Rows, each followed by one of two labels for a hidden trait (new trait and labels in each part)
[ -2  -1  12 -11   9  -1 -46  -6   9   0 -13  -6  10  -6   5   2   9  -1
 -16  76 -35  -5   4  10   1  -7   3 -19  -4   3   0  -2  -5  -1  17   3
   4 -17   3   0  21  -5  -4   9   6  -2 -29  11   8   6   0  -7  -2 -23
  16  -5  -3  -7  -2   5  -9  -2  -6   6   5   0  -1 -10  10 -25 -48   7
 -25 -27 -16  -3   0 -29] : Ls
[  6 -15  -8   1 -24   4  34   1  11  -7  12  -9  10   3   3  10   4 -21
 -21  10 -77 -13   0  -6   3  -1  11 -25   9   2   6  -1  20   0   5  -3
   6  -3   5 -17 -26  -7  -3   8  13   1  13   6   2  -7  -1  -2  16   7
   1  -2   9  -2  23   4   0  18   1  19   2  -2   4  18 -17   7  18   6
  11  48 -26  -1   2   5] : Ls
[ -3  -3   5   6  -4  -2  66   0  -5   4 -28   2 -10  -9  -6  -8  -1  19
  26   1  36  20  -6  10  -1  12  -3 -41  -8  -2   1  -3 -26  -1   2   0
 -16  23 -11   9 -29   1   7  -8  11   2  14   1 -21  -2   3   4  24   3
 -13   4  -6  15   4 -16  11  -5  -6  -8  -4  10   4   4   0  -4  13  13
 -13 -12   9   2  -5 -22] : Ls
[  1   1  -3   4  12   0 -15   3  -6   0  15   2  -3  -7   5   1  -6  15
   5 -20  10 -14   7 -13   6  -3  -2  51   3  -2  -2   7  14   3 -18   0
  -3 -12 -14   3   7   0   0  -7 -22  -1   1 -25  10   0   0  -7  -7  -6
 -32   6  -2  -4   0  -5   3   2   6  15  -5  -5  -7  -3  15  14  51 -32
   2  37   5   0   8  12] : Ls
[ -4   8   6  -9   6  -1 -26  -4   6  -4   9  -2   4   5   6   3   5 -21
 -16  60 -17  -8   2   5  -2  -3   7   9   0   3  -2   0   4   1   6   1
  11 -10  10   0  17   1  -2   6  -1   0 -16   5   9   3  -2  -4  -8 -11
  13  -6  -6 -14 -10   6 -11  -4   2   0   3   0  -4  -9   6 -13 -52  -4
  -8 -16  -2  -3   3  -5] : Ls
[  0  13  -8  -1  16   0 -35   0  -1   4  24   4   0  13  -2   4   2 -18
  18 -54  47  -9   0  -8  -1   4 -11  26   3  -1   1  -2  18   0   3   1
  15  -8   6   7  -7   4  -5   3 -15  -2   6   9  -1   1  -4   5 -22  21
  16  -5   8  -4 -16   6  -2  -4   5   0   2  -5   3 -13 -17   6 -26  -9
  24  -4  21   2  -3  30] : Ls
[ -7   4  -6   4   5   1  26  -1  -6  -8  27   2  -3  27   6   1  -6 -35
 -11  67  34   1  -9  20  -7   7  18  12   0  -3  -1   3   2   1 -14  -2
   1  19   8  -9  -5   5   9  -3  11   2  10  -9  -2   0  -2   3 -10  15
  10  -2 -14  -2  -7  -1  -6  -6   5 -10  -1   0   2  -1  -9   6  -2  -3
   9 -21  20   2  10  27] : Ls
[ -2  -5   2   6  19  -4  10  -2  -3   3 -22  -3   2  -7  -1  -2  -1  22
  18  50  48  15  -7  30   2   9  -8 -38  -9  -6   4  -4 -21  -1   2   1
 -19  14 -23   8 -24  -5   6  -5  19  -3   8   2 -28   1   2   2  12  12
  -7   4  -2  31  14 -14  13  -1 -13   6  -1   0  16  -8  -9  -7  21  14
 -14 -18   6   5  -4 -13] : Ls
[ 10  -2  -2   2 -16   0 -80   5 -12  -2 -10   1   6   3  -6 -10 -13  44
 -31 -73 -28  31  -2  10  -5 -33 -10  15   1  -3  -7   8  -8  -5 -15  -1
  -4  -2  13 -27  66  -2  -4  -5  14  -4 -15  -4  26   5   5   9 -36  -8
  31   5   6  18  12  29  -2   7  -6 -24   5 -13   2  14   9  14  42  24
  13 -40 -18   2   0   5] : Ls
[  8   3  -5   3 -10  -1 -85   5 -14  -3   0   2   5  11  -8  -9 -14  37
 -27 -73  -1  34  -4  12  -8 -29 -12  22   1  -5  -7   8  -4  -5 -17  -2
  -1  -3  15 -25  66   1  -3  -4  14  -5 -13  -2  23   5   4  13 -44   4
  39   4   6  21   6  32  -4   4  -7 -26   5 -14   4  12  -1  17  38  22
  19 -48  -8   3   1  18] : Ls
[  4 -14 -10  -1 -32   5  56   1  14 -11  15  -8  10  11   3  12   6 -40
 -30  25 -92 -16  -2  -7   0   4  23 -28  11   4   5  -3  23   0   6  -4
  11   0  14 -20 -29  -4  -1  10  15   3  14  14   4  -7  -2  -4  15   2
   9  -6   6 -10  21   6  -6  16   4  14   3   1   2  21 -18   4  -7  11
  11  51 -27  -3   3   7] : Ls
[  3  10  -6  -1  16  -2 -54  -1   2   9   7   3   1   1  -8   4   4   2
  27 -79  56  -3   1 -13   1   1 -23   9   0   0   3  -6  13  -1  10   2
  12 -11   3  14  -9   1  -9   5 -16  -3   2  17 -13   2  -4  10 -15  20
  17  -3  17   3 -13   6   4  -2   0  -1   3  -5   6 -14 -20   2 -31  -2
  23  -5  13   2 -11  13] : Ls
[ -1   0   2   0  25  -1 -49   0  -7  -2  18  -1   3  -5  12   2  -5  18
  -6  55   5 -18   8   2   7  -8   2  64   0  -3  -2  10  12   4 -22   1
  -6 -18 -19   0  25  -3   2  -5 -15  -3 -14 -28  14   3   1 -12 -14 -16
 -29   6  -9  -2   3  -5  -1   0   3  22  -4  -7  -5 -11  22   6  46 -33
 -12  15   0   0  12   8] : Ls
[  6 -15   0   3 -13   1  52   4   4   6 -21  -2  -3 -26  -5   1   3  28
  20 -63 -34  -5   5 -18  10   6  -8 -21   1   1   4  -2   5   0   0   0
 -11  -1 -20   6 -32  -5  -2  -2  -6   1  15  -3 -11  -6   3  -3  33  -3
 -36   7  10   6  20 -13  17  11  -2  18  -4   5  -1  12   4   7  50  -4
  -5  56 -16   0  -7 -22] : SG

[  5 -11  12  12  20 -15 -11  -2 -37  26 -15   0 -41  10  22   4   7 -27
 -21  10  -6   1   4  45 -29  14   9 -54  19  -7 -14 -30  -5   1   5  28
  11 -21  -8   3  19 -20 -15 -10 -15  -7 -11  41  31  -6 -76  -4 -56 -71
 -15 -39 -32] : JZ
[  2 -31 -19 -51  17  13  10 -29   9  26 -15  17 -21 -24  34  -3 -14  -8
 -29   1  -9 -10   0 -69 -16  -2  -5 -31  36   9  -8   4 -20  38  42  20
  27  12   1   3  14  -8 -65  21 -16  53  22  -7  11 -14 -13   2 -35 -68
 -21 -10 -44] : CN
[  4 -46 -14 -37  16  14   1 -18  -1  31 -15  22 -52 -20  74  18 -11 -36
 -30  -2 -16 -18  -9 -51 -17  28 -12 -50  50  13 -15   1 -15  38  11  32
  16  10  -2   8   0 -61 -76  19 -13  19  15  -3  -3  -9 -20   8 -17 -27
 -14 -19 -55] : CN
[  5  -4  18  46  19  11 -11 -16 -26  -2   2   3 -59  -6 -56 -14  -2 -55
  -6  10   4   5   0   4 -11  17  27 -63   8   3 -13 -21   5  11 -32  16
  23 -29  -2  -1  21 -65  -1 -19 -11  44  22  42  61  -1 -79  -8 -73 -77
   7 -47   4] : CN
[  4 -12 -55  -3   3  29  -6 -23  -6  17 -43  19 -41 -24 -46  -6 -17  15
 -31  -4  -4  -8   0 -54   1 -12 -35   9  19   3   1  35 -15  11  22   9
  12  10   7  -3  35  30  25  26   1  89  11   7  72 -22  22   1 -12 -73
  18 -49 -35] : JZ
[  7   7   4  48  14   3 -21  -8 -31   1   8  24 -69  -6 -23 -10   1 -41
 -11  10   2   6  -1 -15 -10  19  16 -51  -1 -10  -9 -15   7  11 -13  14
  26 -30   0   2  22  -9  22 -20 -24  27  10  65  66  -4 -64  -3 -55 -53
   8 -46 -12] : CN
[  8  11  12  16  14   1  -2   6 -18  13  -4  15 -48  14  -6  -2  -5  34
  -5  14  10   3  -5  41 -18   8   2 -10  -2 -29   6 -20  -2  -4  16  -3
  11 -21  -5  -3  40 -25 -11 -18  -3  16 -24  31  51  -4 -30  -5 -55 -51
  15 -32 -11] : JZ
[ -1 -25 -39  -6  19  21 -10 -22 -15  28 -30  30 -21 -20 -13   9  -5 -31
 -38  -2 -23 -15   0 -35  -8   9 -24 -11  29  10 -13  24  -9  45  31  29
  -4   9   0   7  29 -23 -19   9  -5  71  13  19  43 -23  17   5 -21 -86
  10 -72 -49] : JZ
[ 13 -20 -21 -26   2  12   0   1   3  33  -2  -4 -29 -14  85  19 -12   0
 -14  -1  -5 -11 -17 -45 -15  20 -17 -32  37   2  -3   4 -12  35   9  31
   9  27  -1   8   8   1 -45  28  -8   1 -14   1 -31  -6  33  13  -4   3
  -6   3 -36] : CN
[  2 -50 -23 -35   8   6   2 -12   1  34 -12  13 -26 -20  49   9 -14 -12
 -23  -2  -9 -14  -9 -83 -16  13 -16 -39  26   1 -15   4 -14  29  38  19
  15  30   2  11   2 -23 -27  33 -21  33  16  -1  -8  -6 -12   7 -14 -53
 -16   9 -41] : CN
[ 12  19  10  24   4  10   2  19 -23  21  -7   7 -61  14 -18  -3 -11  42
  -3  11   6   6  -6  40 -17  13   9  -5   3 -32  12 -19  -2  -3   8 -15
  13 -10   3  -5  40  34  25  -3   3  20 -33  22  66  -5 -44  -5 -52 -45
  23  -2  10] : JZ
[  1  23   4  33  16  15 -26 -14 -23  -1   3  11 -64 -10 -40 -22 -10 -53
 -14   7  10   4   6 -26 -14  10  19 -68  10   1 -14 -19   9  16 -35  17
  24 -29   0   3  16  15  14 -27 -15  41  20  47  55  -5 -58 -14 -60 -82
  10 -59 -29] : CN
[  4 -18 -46  -1  14  20 -14  -9  -5  22 -15  33 -35 -19 -17  -3  -7 -11
 -35  -6  -8 -15  -1 -34  -7   3 -28  -4  22  10  -4  26  -9  38  26  29
   8   0   2   3  35  32  -7   4  -4  54   8  13  61 -23  22   2 -13 -65
  21 -56 -54] : JZ
[ -3 -26 -33 -31  15  14 -21 -10 -22  36 -16  12 -30 -19  18  17   1 -57
 -51  -1 -17 -21  -1   4  -9  19 -20 -39  28  14 -17  19  -7  59   8  50
  -3   1  -4  13  17   3 -24   8 -19   5   4  30  23 -16   7   7 -18 -42
   5 -72 -53] : JZ
[  8 -56 -14 -36  10   5   3 -19   0  22 -18  16 -53 -24  57  10  -9 -29
 -24   0  -8  -9  -2 -92 -19  20 -12 -46  40  11 -19   2 -21  45  34  19
  20  16  -1   8   4 -55 -48  19 -23  37  25   2   7 -10 -25   5   2 -65
 -10 -18 -54] : CN
[  6 -56  -7 -46  16   8  -5 -21  -4  38 -19  15 -39 -13 100  13 -14 -37
 -33   0 -10 -20  -5 -57 -20  22 -11 -81  36  19 -24  -7 -12  43  14  38
  13   8  -3  10  -8 -28 -60  19 -32  16  10   2 -33 -14 -23   7 -22 -46
 -21   3 -50] : CN
[   0    8   16  -12   16   -1   -6    0  -20   12  -16    1 -127   15
   -3    6   -6   17   -7   14    7    9    1   37  -27   11    4  -37
   26  -19   -5  -25   -2   13    0   -7   19  -27   -2    4   30  -19
   13  -23   -8   19   -7   31   47   -2  -45   -8  -45  -68    7  -37
  -27] : JZ
[   3  -37  -21  -34   14   17    8  -21    3   19  -11   36  -18  -12
   56    4  -18   -1  -23   -3   -5   -6   -9 -101  -17    1  -18  -43
   42    7  -16    9  -16   43   43   21   24   18   -1    2   14  -14
  -59   20  -17   52   11   -5   14  -10  -14    5   -1  -55  -18   -8
  -43] : CN
[  6 -49 -25 -31  11  20   9 -20   8  17 -14  20 -61 -25  37   2 -24  11
 -20  -2 -12  -3  -6 -61 -12   8 -19 -38  33   4  -9   9 -23  37  58  13
  21  20   4   4  14   6 -30  23 -19  55  25 -14  28 -12 -12   4 -20 -57
 -12   3 -44] : CN
[  1   8  20   9  18  -7 -12   9 -37  25  -4   8 -62  25  41  11   3 -22
 -16  11  -7  -2  -1  57 -23  26   9 -46  17  -2  -8 -20   5   5  -4  13
  10 -21  -7   5  23  -2 -12 -18  -4 -17 -29  41  29  -6 -48  -9 -47 -42
  -1 -39 -26] : JZ
[  3 -18 -49   1  14  22  -3 -16  -2  15 -30  52 -23 -21  -2   4  -8  -4
 -39  -2 -14 -15  -3 -47  -5   0 -28 -20  40   4  -5  37 -12  44  38  22
   8  -1   1   5  42  20   7  10  -3  59  17  14  57 -19  17   3 -16 -68
  18 -62 -42] : JZ
[  8   0  16  40  14   8 -21 -25 -33  -1  13   3 -67  -6 -16  -9  -9 -45
 -11  11   5   3   0  11 -11  21  25 -45   4   1 -13 -27   9  13 -35  22
  25 -28  -5  -1  17   0   9  -6 -17  31  14  66  53  -1 -55  -8 -66 -60
  11 -68 -20] : CN
[ -2   4   5  15  16  11  -7  -1 -33  12 -11  18 -45  11  11   1  -7 -16
 -20  14   9   7  10  25 -22  15   9 -57  17 -20 -13 -17  -6 -14  -2  -1
  12 -24 -10   3  33 -35   1 -21 -12  28  -6  42  35  -8 -67  -7 -58 -70
   6 -41 -26] : JZ
[  7   3   4  11   9   0 -11   4 -39  28  -9  -5 -62  17  64   5   5 -11
 -18  14   6   0   4  49 -24  22  19 -51  13 -14 -10 -18   0   5 -11   7
  10 -21  -8   3  23   0 -15  -7 -10 -26 -19  44  30  -5 -66  -2 -58 -54
   0 -53 -22] : JZ
[  7 -55  -2 -20   8   9   2  -7  -1  47 -20 -17 -19 -22  79  15  -4 -28
 -29  -3 -16 -17  -8 -43 -24  22  -9 -59  44  11 -13   0  -9  48  40  45
  13  11   2  11  -6  -8 -53  23 -23  23  10  13 -29  -9 -11  10 -19 -31
 -16 -10 -42] : CN
